Each row of numbers belongs to one of the nodes below and depends on some of the facts about them. Some rows are named. Which node is each other row?

Facts:
{miflu, vegrum, trusen, drori, tomo, vuve, meflo, kipipu, droflel, luzil, zosir, flaskebre, buvan, stebebe, zigo, nedeter, butram, draklune, tavo, stiflesi, plugraskal, troska, rosok, dradum, nakur, mafir, lubru, flisi, pava, brezenor, klofloba, todrar, nadi, gavostal, povi, lumel, rulu, desku, broskar, draten, dravo, pestom, drudrus, feboki, toze, vabrozos, zirel, rasi, stostol, koner, fostik, pegan, skufus, diskir, fladidas, goloflil, fuvom, stepak, suleku, soklil, dridroril, stakur, fazi, tefloso, festo, vakis, bolo, leplek, drabrer, buze, plakle, niskir, tragril, bromu, tratoplen, tinin, sedegre, vidra, skadro, stamuda, seze, pavus, zisel, penor, skevul, flodrir, stebes, tesel, kastem, skonek, tusker, branal, bebas, keveplak, tragrar} rekofom a
{skotu, modro, dreno, nastun, kedra, flirur, brisobros, kiple, pliflamul, britu, treton, tradragim, runibar, brutra, stanul, plonik, sotros, zalo, druflar, plistin, skovem, ziguva, tanu, plopo, rezu, lebir, tretrim, guflem, lutostom, patruze, stokiskor, gitol, skogun, vusus, ruskos, dolum, duka, votristen, graris, klelafle, kitrur, skuzon, flazem} rekofom b
{gunamim, zoklak, bulon, vepleke, ridropum, botir, truskun, skano, muver, tefas, skotram, stisun, kleklen, davusku, roske, stopladra, febak, flinan, vamegri, soflas, nuska, trubrem, brogrer, sobalun, grugrek, fluplabir, damo, punuda, zaluk, skubro, tredak} rekofom c
trusen bidraplur: pliflamul, dradum
skotu bidraplur: vuve
modro bidraplur: truskun, vuve
tomo bidraplur: brogrer
kipipu bidraplur: dravo, graris
droflel bidraplur: nedeter, vidra
kiple bidraplur: leplek
zosir bidraplur: zisel
vepleke bidraplur: tragril, vuve
stebebe bidraplur: davusku, skonek, stakur, skuzon
zigo bidraplur: kedra, brogrer
butram bidraplur: febak, zaluk
ridropum bidraplur: davusku
lubru bidraplur: festo
muver bidraplur: vusus
runibar bidraplur: mafir
tefas bidraplur: plakle, klelafle, vuve
stanul bidraplur: fladidas, brezenor
gavostal bidraplur: klofloba
povi bidraplur: plonik, penor
druflar bidraplur: kitrur
lumel bidraplur: flazem, flodrir
draten bidraplur: meflo
toze bidraplur: tragril
skovem bidraplur: dradum
pegan bidraplur: troska
diskir bidraplur: brezenor
fuvom bidraplur: brisobros, vuve
rezu bidraplur: flinan
tretrim bidraplur: pava
nuska bidraplur: lebir
drabrer bidraplur: rosok
guflem bidraplur: klelafle, fostik
lutostom bidraplur: nadi, brezenor
niskir bidraplur: febak
bromu bidraplur: klelafle, flodrir
gitol bidraplur: soflas, graris
sedegre bidraplur: fladidas
dolum bidraplur: kedra, pava, stisun, vegrum
seze bidraplur: nadi, draklune, patruze
damo bidraplur: plistin, flodrir
punuda bidraplur: pava, patruze
tusker bidraplur: ruskos
tredak bidraplur: vegrum, pestom
{miflu, britu} klobrek stebebe
{vegrum, nakur, davusku, rasi, diskir, tretrim, sedegre} klobrek sotros
{trusen, skufus, vusus} klobrek koner
{drori, kedra, zosir, buvan, tesel, tredak} klobrek soklil
{skotu, zalo, draten, pestom, tratoplen, kastem, flazem} klobrek vidra
{modro, skotram, festo, graris} klobrek zigo
{tomo, treton, skadro, klelafle} klobrek plopo
{kipipu} klobrek stiflesi
{dreno, rulu, kleklen, feboki, stakur, duka, branal} klobrek flodrir
{gunamim, lubru, stisun} klobrek dravo
{nastun, klofloba, brutra, fluplabir, seze} klobrek grugrek
{zoklak, bulon, flaskebre, plonik, drudrus, skovem, drabrer} klobrek fuvom
{droflel, dridroril, vidra} klobrek gitol
{flirur, lumel, flinan, vakis, bolo, brogrer, votristen, skevul} klobrek plistin
{brisobros, nedeter, stanul, ziguva, febak, kitrur} klobrek skano
{kiple, flisi} klobrek festo
{vepleke, mafir, runibar, leplek, zisel, stebes} klobrek luzil
{pliflamul, tefas, bromu} klobrek niskir
{butram, stiflesi, koner} klobrek stokiskor
{ridropum, soflas, buze} klobrek britu
{botir, gavostal} klobrek stopladra
{draklune, keveplak} klobrek tefloso
{truskun, muver, stamuda} klobrek stakur
{tavo, stostol, tanu, guflem, penor} klobrek vakis
{tradragim} klobrek duka
{skano, nadi, stopladra, soklil, trubrem} klobrek povi
{troska, rosok, pava, goloflil, tefloso, tinin} klobrek vuve
{dradum, todrar, zirel, vamegri, sobalun, bebas} klobrek zoklak
{brezenor, zaluk} klobrek meflo
{sotros, dravo} klobrek roske
{druflar, patruze} klobrek butram
{desku, plakle, skuzon} klobrek vepleke
{broskar, niskir, grugrek} klobrek plugraskal
{toze} klobrek feboki
{vabrozos, fladidas, lebir, tragrar} klobrek flirur
{fostik} klobrek tinin
{pegan, stepak} klobrek dreno
{suleku, rezu, fazi, lutostom, ruskos, skubro} klobrek nuska
{tragril, skogun, dolum} klobrek runibar
{pavus, damo} klobrek brezenor
{punuda, skonek} klobrek troska
{tusker} klobrek lutostom
{miflu, kipipu, nastun, zosir, truskun, stanul, rulu, desku, draten, toze, skovem, fostik, tanu, patruze, trubrem, klelafle, bebas, tragrar} bridrugak 7
{vegrum, treton, druflar, skufus, seze, votristen, kastem} bridrugak 625
{trusen, nedeter, draklune, lubru, pava, brutra, nadi, pestom, davusku, zirel, leplek, tragril, bromu, stamuda, graris, branal} bridrugak 926
{drori, tradragim, tefas, pegan, febak, guflem, fluplabir, tusker} bridrugak 496
{skotu, stostol, tretrim, tesel, skonek} bridrugak 799
{modro, soflas, bolo, damo, zaluk} bridrugak 939
{gunamim, flaskebre, ridropum, flisi, broskar, rasi, goloflil, plakle, penor} bridrugak 23
{bulon, dradum, vusus, pavus} bridrugak 977
{kedra, zalo, drudrus, diskir, suleku, sobalun, punuda} bridrugak 558
{droflel, kiple, pliflamul, rosok, todrar, plonik, kleklen, ziguva, flinan, tratoplen, sedegre, ruskos, skadro, stebes, keveplak} bridrugak 4
{tavo, mafir, klofloba, skuzon, tredak} bridrugak 815
{muver, vabrozos, vamegri, drabrer, skogun, zisel} bridrugak 306
{miflu, kipipu, zosir, ridropum, tradragim, plonik, kleklen, draten, drudrus, stostol, skovem, ziguva, tanu, stepak, flinan, rezu, guflem, vusus, fluplabir, kitrur, zaluk, keveplak} luram 141
{vegrum, kiple, botir, tavo, rosok, nakur, pava, brutra, broskar, pestom, toze, rasi, fostik, diskir, fladidas, tragril, sedegre, sobalun} luram 295
{trusen, tomo, gunamim, treton, dradum, lubru, stanul, skotram, rulu, stisun, skufus, goloflil, bromu, brogrer, pavus, penor, klelafle, kastem, branal} luram 27
{drori, kedra, droflel, flaskebre, buvan, nedeter, gavostal, druflar, zirel, pegan, skadro, stamuda, seze, damo, stebes, tesel, tredak} luram 104
{skotu, modro, nastun, brisobros, flisi, klofloba, tefas, todrar, nadi, lumel, davusku, vabrozos, febak, lebir, bolo, tratoplen, trubrem, dolum, votristen, skevul, tusker, flazem} luram 489
{bulon, pliflamul, draklune, truskun, mafir, muver, zalo, suleku, soflas, leplek, drabrer, buze, patruze, skogun, zisel, punuda, tragrar} luram 464
{desku, vamegri, dridroril, fazi, tretrim, plakle, ruskos, graris, skonek, bebas, skuzon} luram 945

Some nodes and their rows:
ridropum: [  6   0  -6   2  13  -5   5  -7  -9  -4   2  -8  -2   5  15   0  -5   3
 -16  -5   4 -16  -3   0  -3  13  15   8]
rulu: [-1  1  0 -3  1  2 -2 -3  5  1 -1  1  3 -2 -7  0  3 -1 -2  2 -7  3  3  0
 -1 -5 10  3]
bulon: [ 2  7 -1  0  9  1  6  4 -2  3 -4  7 -2 12  8 -3  0  2  1 -1  3  7  4 -6
  0 -2  7  7]
fluplabir: [ 2  6 -2 -1 10 -1  6  1  0  3 -5  6 -1 10  8 -5  1  2  0 -1  1  4  4 -8
  1 -2 11 11]
seze: [  3  -9  -2   7  -7   0  -2   8   1  -5   8  -1  -2  -5  -5   7 -12   6
 -15  -5   6 -11   4   5  -4   6 -12   0]
tefas: [  4   7   1   3  12 -11  14  -6  -9  -5   6  -5   6  -3   5  16  -4   2
   6  -1   0 -15   6  -6  -1  10  13   3]
suleku: [-2  1  1 -1 -1  3 -2  3  5  2 -1  2  3 -1 -6  1  1  0  2  2 -5  6  4  2
 -2 -6 -1  0]
lutostom: [  1  -7  -5   4   0  -3  -2 -10  -9  -8   7 -12  -9  -2  13  -6  -9   0
 -11  -5  11 -13 -14   1   2  13 -15  -9]
bolo: [ -1  -4   0  -1  -2   2  -2   4   6   3  -4   8   3  -6 -10   1   6  -2
  -2   1  -3   2   8   1   0  -2  15   9]
tomo: [  2  -6  -5   2   5  -2  -2 -12  -2  -8   7 -11   3  -7  -1   4  -6   2
 -18  -3  -4 -14  -2   6  -3   8   9   2]
tragril: [-1  2  5 -1 -3  0  1  1  2  2 -1  3  9  1 -9  7  2  1 11  4 -5  5  6 -1
 -3 -8 -8 -3]
tesel: [  0   1   4   1 -11   4  -4  17   6   4  -1   6   0  -5  -8   5   2   1
   5   1  -3   7   3   4   1  -5  -2   2]
zosir: [  2  -4  -2   2   0  -3  -4  -8   0  -6   6 -12   4 -10   0   5  -4   3
 -13  -2  -7 -14  -4   6  -3   8   5   3]
tretrim: [  3  -5  -4   7   6  -1   3  -1 -16  -5   6  -7  -2   3   7  -2  -8   0
  -6  -7   8  -3  -7   1   0  12 -13 -10]
stamuda: [  0  -1   3   2 -10   5  -3  13   6   3   1  11   0   0  -9   5   0   0
   3   1   3   6   6   2  -1  -6  -8   0]
butram: [  1  -7  -3   0  -6  -4  -5 -13   3  -9   8 -14  -2  -7   2   4  -9   2
 -17   0   3 -19  -5   6  -3   7  -7  -3]
botir: [ 1 10  0 -1 10  0  7  6 -2  3 -5  0  0  8 11 -3  0  3  3  0 -2 10  1 -2
  2 -2 11  5]
zalo: [ -2   4   1   1   4   3   4   5  -7   4  -2   2  -1   4   2  -7   3  -2
  14  -2   1  11  -3  -4   3  -1 -10  -8]
sobalun: [ 1  9 -1 -1 12  1  8  4 -3  2 -5  2 -1 12  9 -3 -2  2  2 -1  1  8  4 -4
  0 -3  7  3]
gitol: [  1  -4  -3   3  -1  -4   0 -10  -9  -7   6 -12  -6  -2  11  -3  -7  -1
  -4  -4   9 -13 -13   0   1  11 -16 -11]
vuve: [ -5  12  15  -7 -11 -11   7  -7   6   1   2  -5  14  -9 -11  22   6  -1
  37  14 -10  -8   7  -3  -2  -9 -15 -14]

Which node is each row?
No name comes twice in this set of rows, the named rows included.
[-3 -1 -1 -2  0  3 -1  0  5  1 -2  6  3 -8 -8  2  5 -3  0  2 -3  4  6  3
  1 -1 17  5] : skevul
[ 3  5 -2  0  9 -2  4  7  0  2 -4  6 -3  2  7 -2  2  3 -3 -4 -2  6  2 -6
  4  2 25 15] : febak
[  1  -7  -6   3   2  -2   0  -8  -2  -8   7  -6   3 -13  -3   7  -5   0
 -16  -2   1 -14   2   7  -2  11  14   4] : lumel
[  0  -1   4   2 -12   4  -4  16   6   4   0   9   0  -4  -8   5   1   2
   4   1  -1   7   4   3   0  -5  -6   3] : nedeter
[-3 -2 -2  0  0  4 -1  1  4  1 -3  2  3 -2 -4 -2  0  0 -3  1  0  7  4  5
 -2 -3 -1  1] : fladidas
[-2  5  2  0  6 -1  5 -2 -7  3 -2  1  2  1  2 -4  7 -4 16  0 -3  7 -4 -6
  4  1 -1 -5] : klelafle
[-3  2 -1  0  4  2  4 -1 -6  4 -5  5  0  0  4 -9  8 -5 14  0  4  8 -3 -3
  3  2 -4 -3] : tanu
[  3  -7  -1   6  -8   1  -3   6  -1  -5   9  -1   0  -4  -5  10  -8   2
 -11  -3   6 -11   2   6  -4   7 -10  -3] : droflel
[ 0 -3  1  0 -1  2 -1  5  6  2 -2  4  3  4 -8 -1 -3  4 -3 -1 -4  7  6 -1
 -3 -8 -8  2] : vegrum
[  1  -2   0   3   1  -3   2  -7  -4  -6   7 -10   7  -4  -3  11  -7   3
  -4   0  -3 -11   1   6  -5   5  -7  -7] : toze
[ 2  4 -3 -1  9  0  6 -1 -2  4 -7  9  0  8 10 -6  5 -1 -1  0  5  2  4 -4
  0  1 15 12] : flinan

Now the same nodes, written a new way:
Some rows with their names:
todrar: [ 15  -3  -5   1 -10 -11 -16 -13 -12  -2   5   4  -3  -5  -2  -2  -1   1
  10  -9  15 -13  13   8   2   3]
duka: [  5   2   7   0  22 -15  -3   4 -10   7  -4  -5 -16 -14 -16  -4   6  -5
  11   2   8   2   7  12 -11   3]
plistin: [  0  11   6  -5  18  -6   3   1 -13   5  -6 -12 -17 -22  -8   5  15  -4
  11 -11  -4   7  -1   7  -1  12]
dreno: [  5   1   6   3  18 -13  -2   2  -9  11  -1 -10 -19 -13 -15  -2   6  -4
   8  -2   6   8   6   8 -13   5]
brutra: [ 15   1   0  -3   7  -8  -5   4  -4   4   5   5 -19 -14  -7  11  -3  -3
   9   2   4  11  -2  15 -12  -1]
suleku: [ 10  -1 -10  12 -12   0   9  15  -5   4   2 -14 -14  -6   2   3  -3   7
   6  -2   3   0  12  15  -6   0]
truskun: [ -5  17   6  -3 -16  11  12  16   6 -15 -12   3 -14 -21   8   5   5   2
   4  -7 -18 -14  -7  -4  -5  15]
zirel: [ 14  -1 -12   5 -18  -7  -2   9  -3  -3   5   9  -8  -1   4 -12   5   0
   8   2   9   1   1  13  -9   1]
zosir: [ 11  -6   4  18  -5  -7   5  -2   1   3   0  -3   2   9  -4   7  -4   8
   0  15   8 -16  -1  11 -17  -6]
buvan: [ 17  -1 -17  10  -8   3   2   2  -7  -1  -2   9  -8   4  -1 -15   7  12
  -3  -1   2  -6   5  16  -6  -1]
nadi: [ 17  -6  -6   0  -7  -5 -34  -4  -9  -3  -6   8  -5  18 -13  -6   3   2
   7  -2   8 -14  14  23  14  -6]
davusku: [ 13   4   6  -9  -7  -3 -23   4  -8 -12 -11  22  -1  -4  -7  10   4  -3
   4 -17  -5 -26  19   5  10   7]
dolum: [ 16 -19  -1   9  15 -23  -7 -16  -3  11  11  16 -23 -12 -22 -12 -14   8
   3   6  33  -2  19   5 -31  -6]
zoklak: [ -1   6   5   8   2  -7   2  13   1  -3 -14   4 -12 -10  -8  -5   2  -1
   9   3  -6 -22  21  -4  -8  10]
nakur: [ 10  -2  -4   7 -14  -4   4   4  -1  -5  -1  -5 -16  -1  -1  -8  -1   5
   8  -4  11  -4  11  13  -8   4]
stostol: [  5   0  -2  10 -15  -8  -2   7  -1  -1   8 -16 -19  -7   1   7 -10   2
   9   2   6  -9   7  14   6   4]
drabrer: [  6  -4  -4  14 -14  -1  13   4  11  -3  -5  -6 -10  -6  -1  -5  -3   1
   0   3  10  -4   5  10 -28  -1]
fladidas: [  9   1 -10   3 -13  -4 -10  12   0 -12  -4  -7 -15   5  -1   1   4  -3
   0  -7   8  -2  21  23   4   1]
lebir: [ 12  -2   4 -12  12 -10 -18 -11 -14  -1   3   2 -23 -12  -9   1   3   5
   8 -20  14   1  12  17   1   6]
vegrum: [ 19  -2  -6  -1 -16  -2 -17  22  -2  -5   0  -7 -16   8  -5  -2   4  -3
   8  -2   4   0  23  31   8  -9]
troska: [  0   5  -3   6  -5 -13  -9   6  -6   2  -9 -15 -10   2  -6 -11  10  -2
  10  -3   3  -4  14  14   4   8]

Name these rows:
No name comes twice in this set of rows, the named rows included.
[ 11  -3  -7   1 -16  -9 -11  14   6  -6  -1  -4 -10   8  -6  -1  -1  -6
  11   3   5  -1  14  23   4  -4] : pestom
[  8   2   1  17   3  -5  -7  -3  -8  10  -9  -9  -2   7  -9 -12  10   8
   5  11   2 -13   3  14  -1   2] : soklil
[ 10   6   2   9  -7   6  -2  13  -6   0 -10  10 -11   0   0  -1   1  18
   3   5 -10 -24  12  11 -14   6] : botir
[ 13  -4  -3  14 -15 -14   4   6   1   4   5   1  -9  -2  -3  -9  -9   2
  11   7  13  -2  12  11 -19  -3] : sedegre
[  6  -7   2  21  -2 -24   3   4  -3  11   2  -8 -15  -4 -10 -20  -4  -3
   8  15  11  -7  22  12 -25   0] : zigo
[ 11 -13  11  12  14  -7 -10 -15  -3  12   3   0 -24  -5 -18  -6 -18  16
   2  13  17  -9  -2  18 -21  -8] : stanul
[  6   3  13   0   2  -5  19 -10  -2  10   9 -11 -11 -35  -2  13 -13  -1
  12  -9   6   5 -16  -2 -27   3] : guflem
[ 11   4  -5   1 -13  -4  -3  15 -11  -3   5  -9  -4   0   2   2   5   2
   7  -5  -4  -4  12  20   2  -1] : rosok
[ 16 -11  -9   6   8 -17  -4  11 -10   9  14  13 -26  -8 -21   0  -8   9
  14  11  16  10  18  15 -15  -4] : tretrim
[ 11  -7   0  17  -8  -5   7  24   5   9  -1   8 -25   0  -9  -6 -14  15
  13  15   2 -14  30   5 -28  -6] : punuda
[ 11   2 -15   3 -12  -5 -10   9  -2  -8   4  -4 -16  -4  -6  -5   4   4
  12  -4  -1  -1  11  12  15   5] : skonek
[ -3  17  13  16  -5  -7  18  -8 -16  11   0  -2 -12 -28   9 -10   3  11
  16   1 -17 -25  -2 -13 -30  22] : vepleke

